Here is a tiny trained network, its code and every weight. The questions are about switching its units off for an input and a class, where a switched-off unit gives its printed mean instead of its output.

import numpy as np


def w(rows, s, z=0):
    codes = np.array(rows[::2]) - 128.0
    scale = np.full(codes.shape[1], s)
    scale[-1] = z or s
    return codes * scale


def f(y):
    return np.maximum(y, 0)


def log_softmax(a):
    a = a - a.max(-1, keepdims=True)
    return a - np.log(np.exp(a).sum(-1, keepdims=True))


def net(x, mask):
    res = np.array(x, float).reshape(1, 8) / 4 @ E
    y = f(res @ A[0][:, :-1].T + A[0][:, -1])
    res = res + np.where(mask, y, B[0][:, -1]) @ B[0][:, :-1]
    return log_softmax(res[-1] @ U[:, :-1].T + U[:, -1])


A, B = {}, {}
E = w([
[86,140,47,132,91,198],'x0',
[183,119,83,137,253,144],'x1',
[211,78,179,190,118,232],'x2',
[134,92,90,210,90,75],'x3',
[137,243,134,168,131,120],'x4',
[126,129,127,129,128,127],'x5',
[126,128,129,127,127,126],'x6',
[130,127,127,129,129,127],'x7',
],0.014)
A[0] = w([
[94,151,214,55,87,184,85],'neuron 0',
[148,120,191,177,97,185,57],'neuron 1',
[141,221,140,189,143,112,122],'neuron 2',
[139,183,149,124,149,161,81],'neuron 3',
[87,129,43,162,82,219,2],'neuron 4',
[173,105,188,193,108,222,67],'neuron 5',
[78,108,200,192,19,111,49],'neuron 6',
[131,118,235,140,125,63,89],'neuron 7',
[128,223,173,185,104,132,66],'neuron 8',
[188,106,215,147,169,54,77],'neuron 9',
[106,46,172,87,109,118,105],'neuron 10',
[146,98,86,245,59,56,56],'neuron 11',
[173,112,103,153,187,146,67],'neuron 12',
],0.011,0.0076)
B[0] = w([
[179,145,176,133,214,123,205],'neuron 0',
[87,149,127,121,121,83,203],'neuron 1',
[122,48,125,124,99,117,208],'neuron 2',
[153,91,171,110,134,129,166],'neuron 3',
[155,178,86,140,63,168,187],'neuron 4',
[71,142,129,60,120,77,247],'neuron 5',
[117,145,166,228,193,130,228],'neuron 6',
[126,175,55,127,75,176,221],'neuron 7',
[135,31,86,131,91,125,195],'neuron 8',
[126,174,75,128,87,192,225],'neuron 9',
[107,74,133,145,79,134,197],'neuron 10',
[203,140,154,4,208,134,228],'neuron 11',
[98,140,136,200,160,89,178],'neuron 12',
],0.012,0.014)
U = w([
[51,180,121,90,101,18,104],'0',
[142,179,96,145,83,205,94],'1',
[126,135,140,210,188,119,246],'2',
[193,120,166,86,173,156,87],'3',
[127,6,131,142,87,150,107],'4',
],0.017,0.013)

Each question gives the input, the list of numbers given to net, and the class t.
The units are the neurons (one row each of A and B). Each row of codes is followed by its name. A weight is (code - 128) times the scale printed after its matrix; where a second scale follows, it is the last column's (A, B and U).
mask holds one flag per neuron, in row order. A switched-off neuron (its flag False) gives its mean, the last column of its row in B, instead of its output. The means were averaged over made-up inputs and are rounded, as every weight is.
A unit's drop is (log p(t) with every unit on - log p(t) with that unit switched off) / (log p(t) with every unit on - log p(t) with every unit switched off).
The circuit of an input: a set's keep is (log p(t) with only the set's units on - log p(t) with every unit switched off) / (log p(t) with every unit on - log p(t) with every unit switched off). Starting from the 12 units with the biggest drops (on a tie, the unit counted first), units are removed one at a time, each time the one whose removal leaves the highest keep (on an exact tie, the one counted first), for as long as the keep stays at least 0.8.
circuit, biggest first: the units of the circuit, biggest drop first
top k neurons: the k neurons with the biggest drops, biggest first
drop when u is switched off: that unit's drop, to one decimal
input [6,8,-6,5,0,-3,8,3], class 2: circuit, biggest first -> [neuron 5]
input [-6,-2,-1,6,0,-1,-5,3], class 1: circuit, biggest first -> [neuron 7; neuron 9]
input [1,-5,3,-5,5,7,-8,-1], class 2: top 3 neurons -> [neuron 0; neuron 11; neuron 6]
input [0,-2,-3,2,5,-4,-7,-1], class 4: circuit, biggest first -> [neuron 5; neuron 8; neuron 2]
input [4,4,-6,5,8,6,-8,6], class 4: circuit, biggest first -> [neuron 2; neuron 5; neuron 8]
input [-7,3,3,-6,-3,-1,7,4], class 1: circuit, biggest first -> [neuron 9; neuron 11]
input [0,-3,-2,4,7,-3,7,-6], class 4: top 2 neurons -> [neuron 8; neuron 2]
input [1,-4,5,3,-3,6,6,0], class 0: circuit, biggest first -> [neuron 5; neuron 1]
input [-5,-6,4,-4,3,5,0,5], class 2: top 4 neurons -> [neuron 0; neuron 6; neuron 11; neuron 4]
input [2,-8,-6,6,2,5,4,2], class 2: top 2 neurons -> [neuron 6; neuron 5]
input [-5,4,8,7,2,2,3,-6], class 0: top 2 neurons -> [neuron 5; neuron 1]
input [-4,-4,7,2,4,8,4,3], class 0: top 2 neurons -> [neuron 5; neuron 1]
input [-1,-1,-6,-8,5,-1,7,-8], class 3: circuit, biggest first -> [neuron 0; neuron 5]
input [7,8,1,-5,-6,5,6,0], class 2: circuit, biggest first -> [neuron 12]
input [-8,6,-7,1,4,-5,-7,-4], class 1: circuit, biggest first -> [neuron 9; neuron 5]
input [2,-3,2,-6,-1,5,6,-2], class 3: top 2 neurons -> [neuron 0; neuron 6]
input [1,1,-2,7,6,8,6,-8], class 3: top 2 neurons -> [neuron 11; neuron 10]
input [-7,-1,3,-6,-3,3,3,7], class 1: top 2 neurons -> [neuron 9; neuron 7]
input [-4,7,5,-4,0,7,3,1], class 2: top 2 neurons -> [neuron 12; neuron 11]
input [-7,-3,6,7,6,2,4,-6], class 1: top 3 neurons -> [neuron 9; neuron 7; neuron 0]
input [3,6,7,-7,-8,-7,8,0], class 4: circuit, biggest first -> [neuron 11]
input [-3,-6,-6,6,-8,5,0,5], class 4: top 4 neurons -> [neuron 10; neuron 5; neuron 0; neuron 1]
input [-7,5,-3,-6,-2,1,7,-3], class 1: top 2 neurons -> [neuron 9; neuron 11]
input [-4,5,-5,6,8,0,7,-7], class 4: circuit, biggest first -> [neuron 2; neuron 8]
input [0,-7,7,6,-5,0,3,3], class 0: drop when neuron 5 is switched off -> 0.9
input [-8,-7,4,-3,-2,-8,-4,-8], class 1: drop when neuron 9 is switched off -> 0.8
